Below is a small trained network, with its code and all its weights. Each question gives an input and a class and asks what happens when units are switched off, that is, made to give their printed mean instead of their output.

import numpy as np


def w(rows, s, z=0):
    codes = np.array(rows[::2]) - 128.0
    scale = np.full(codes.shape[1], s)
    scale[-1] = z or s
    return codes * scale


def norm(h):
    return h / np.sqrt((h * h).mean(-1, keepdims=True) + 1e-5)


def f(y):
    return np.maximum(y, 0)


def log_softmax(a):
    a = a - a.max(-1, keepdims=True)
    return a - np.log(np.exp(a).sum(-1, keepdims=True))


def net(x, mask):
    res = np.array(x, float).reshape(1, 8) / 4 @ E
    u = 0
    for l in range(4):
        y = f(norm(res) @ A[l][:, :-1].T + A[l][:, -1])
        res = res + np.where(mask[u : u + 6], y, B[l][:, -1]) @ B[l][:, :-1]
        u += 6
    return log_softmax(norm(res)[-1] @ U[:, :-1].T + U[:, -1])


A, B = {}, {}
E = w([
[130,130,127,128,127,128],'x0',
[130,130,128,125,130,130],'x1',
[125,130,128,129,125,131],'x2',
[172,183,75,135,117,119],'x3',
[126,124,128,129,127,126],'x4',
[124,106,112,97,45,63],'x5',
[167,169,180,103,215,3],'x6',
[226,96,206,209,77,135],'x7',
],0.011)
A[0] = w([
[97,48,254,60,123,175,42],'0.n0',
[108,111,90,157,105,197,255],'0.n1',
[206,211,79,128,95,143,69],'0.n2',
[69,124,102,82,135,128,19],'0.n3',
[42,83,244,59,151,121,115],'0.n4',
[122,95,94,114,63,94,102],'0.n5',
],0.0089,0.007)
B[0] = w([
[144,124,48,246,136,76,157],'0.n0',
[192,123,145,64,180,80,254],'0.n1',
[105,153,68,217,134,67,151],'0.n2',
[83,166,133,128,175,133,140],'0.n3',
[156,178,68,185,134,83,183],'0.n4',
[122,75,178,100,93,99,159],'0.n5',
],0.011,0.0089)
A[1] = w([
[199,110,140,36,160,112,145],'1.n0',
[116,102,84,121,59,252,5],'1.n1',
[99,112,146,165,116,135,80],'1.n2',
[144,173,113,139,173,154,139],'1.n3',
[63,41,94,184,121,174,115],'1.n4',
[142,126,104,147,138,131,32],'1.n5',
],0.011,0.0025)
B[1] = w([
[98,33,143,164,156,136,254],'1.n0',
[254,250,184,2,182,102,171],'1.n1',
[135,136,97,130,84,125,133],'1.n2',
[84,53,106,135,75,112,207],'1.n3',
[238,209,11,115,130,98,150],'1.n4',
[133,94,135,117,114,132,139],'1.n5',
],0.0092,0.0061)
A[2] = w([
[125,115,123,81,120,176,35],'2.n0',
[113,161,81,154,121,81,49],'2.n1',
[116,165,152,161,226,249,4],'2.n2',
[198,124,176,182,103,105,216],'2.n3',
[150,176,123,196,224,190,21],'2.n4',
[161,113,156,133,62,178,63],'2.n5',
],0.012,0.0031)
B[2] = w([
[169,135,137,133,140,135,147],'2.n0',
[88,43,134,164,141,175,180],'2.n1',
[92,105,152,100,55,3,160],'2.n2',
[32,131,111,91,146,201,255],'2.n3',
[125,89,116,107,29,40,179],'2.n4',
[97,192,155,113,187,105,155],'2.n5',
],0.011,0.0083)
A[3] = w([
[132,106,106,154,182,78,216],'3.n0',
[194,126,42,91,100,137,250],'3.n1',
[220,122,254,238,69,168,142],'3.n2',
[170,180,169,132,166,88,87],'3.n3',
[196,78,132,86,178,113,94],'3.n4',
[88,163,159,108,187,61,56],'3.n5',
],0.012,0.0024)
B[3] = w([
[184,110,152,180,77,228,254],'3.n0',
[132,184,190,248,171,110,213],'3.n1',
[20,242,2,42,197,111,162],'3.n2',
[235,155,111,90,160,74,144],'3.n3',
[112,53,198,143,155,157,201],'3.n4',
[174,192,138,110,56,226,212],'3.n5',
],0.0084,0.0081)
U = w([
[77,187,66,45,190,147,81],'0',
[252,170,201,92,161,125,130],'1',
[126,105,133,126,126,142,253],'2',
[154,164,57,206,130,107,2],'3',
[127,105,137,119,122,151,201],'4',
[133,100,134,119,123,148,169],'5',
[131,105,137,119,123,148,150],'6',
[143,113,154,97,67,53,28],'7',
],0.015,0.0047)

Each question gives the input, the list of numbers given to net, and the class t.
The units are the neurons (one row each of A and B). Each row of codes is followed by its name. A weight is (code - 128) times the scale printed after its matrix; where a second scale follows, it is the last column's (A, B and U).
mask holds one flag per neuron, layer by layer. A switched-off neuron (its flag False) gives its mean, the last column of its row in B, instead of its output. The means were averaged over made-up inputs and are rounded, as every weight is.
A unit's drop is (log p(t) with every unit on - log p(t) with that unit switched off) / (log p(t) with every unit on - log p(t) with every unit switched off).
The circuit of an input: a set's keep is (log p(t) with only the set's units on - log p(t) with every unit switched off) / (log p(t) with every unit on - log p(t) with every unit switched off). Starting from the 12 units with the biggest drops (on a tie, the unit counted first), units are removed one at a time, each time the one whose removal leaves the highest keep (on an exact tie, the one counted first), for as long as the keep stays at least 0.8.
circuit, biggest first: the units of the circuit, biggest drop first
unit that matters most: the unit with the biggest drop
top k neurons: the k neurons with the biggest drops, biggest first
k most important neurons of layer l: the k neurons of layer l with the biggest drops, biggest first
input [3,3,3,7,2,-6,5,-1], class 3: unit that matters most -> 0.n1
input [-2,-7,-3,-1,8,5,4,8], class 0: top 2 neurons -> 3.n2, 0.n1
input [3,-4,1,6,3,-8,-6,5], class 7: 2 most important neurons of layer 0 -> 0.n1, 0.n4
input [-3,2,4,7,7,-8,-2,-3], class 7: circuit, biggest first -> 2.n4, 2.n2
input [-1,-3,5,-5,2,-8,7,6], class 7: circuit, biggest first -> 2.n4, 0.n1, 2.n2
input [-6,-5,-1,5,4,-8,-1,-2], class 7: top 2 neurons -> 2.n2, 2.n4
input [0,-8,-7,-2,-8,7,5,3], class 2: circuit, biggest first -> 2.n3, 2.n4, 0.n1
input [-3,-5,1,5,-6,-1,-7,7], class 0: 2 most important neurons of layer 3 -> 3.n2, 3.n0
input [2,2,7,7,-7,0,-5,-5], class 3: circuit, biggest first -> 2.n3, 3.n1
input [2,-4,-7,-7,-2,1,-5,6], class 3: circuit, biggest first -> 0.n0, 1.n4
input [1,-3,-5,-8,2,-8,-3,5], class 3: circuit, biggest first -> 0.n0, 1.n4
input [-7,-2,6,0,1,-2,4,6], class 4: top 4 neurons -> 2.n3, 1.n1, 0.n5, 2.n0
input [4,-8,-4,2,-3,0,2,-1], class 2: circuit, biggest first -> 2.n1, 0.n1
input [-8,-6,8,1,-3,2,8,-7], class 1: circuit, biggest first -> 2.n3, 3.n5
input [-6,-5,8,4,3,-3,1,4], class 6: unit that matters most -> 2.n3
input [6,-5,-2,8,8,-3,-5,-7], class 3: top 2 neurons -> 2.n3, 3.n1
input [8,2,-1,8,-7,8,5,6], class 3: top 4 neurons -> 0.n2, 0.n1, 2.n2, 2.n4
input [-8,2,-2,4,7,6,6,5], class 4: top 2 neurons -> 2.n3, 0.n1
input [-8,7,-1,-1,4,-4,5,5], class 4: top 2 neurons -> 2.n3, 0.n1
input [0,2,1,-8,4,7,1,3], class 3: top 3 neurons -> 0.n0, 0.n4, 0.n1
input [-2,1,-4,1,0,-5,-7,4], class 1: most important neuron of layer 0 -> 0.n4
input [5,7,-3,6,-6,3,1,0], class 2: circuit, biggest first -> 2.n1, 1.n1
input [-7,4,-3,-8,6,4,-8,4], class 1: top 2 neurons -> 1.n4, 1.n1
input [0,8,0,0,-8,-8,-8,-6], class 1: circuit, biggest first -> 1.n1, 2.n3, 3.n1
input [6,-5,-4,3,-1,1,-8,-5], class 1: circuit, biggest first -> 1.n1, 2.n3
input [-3,-4,3,-5,4,-5,-8,7], class 1: 3 most important neurons of layer 1 -> 1.n1, 1.n4, 1.n0
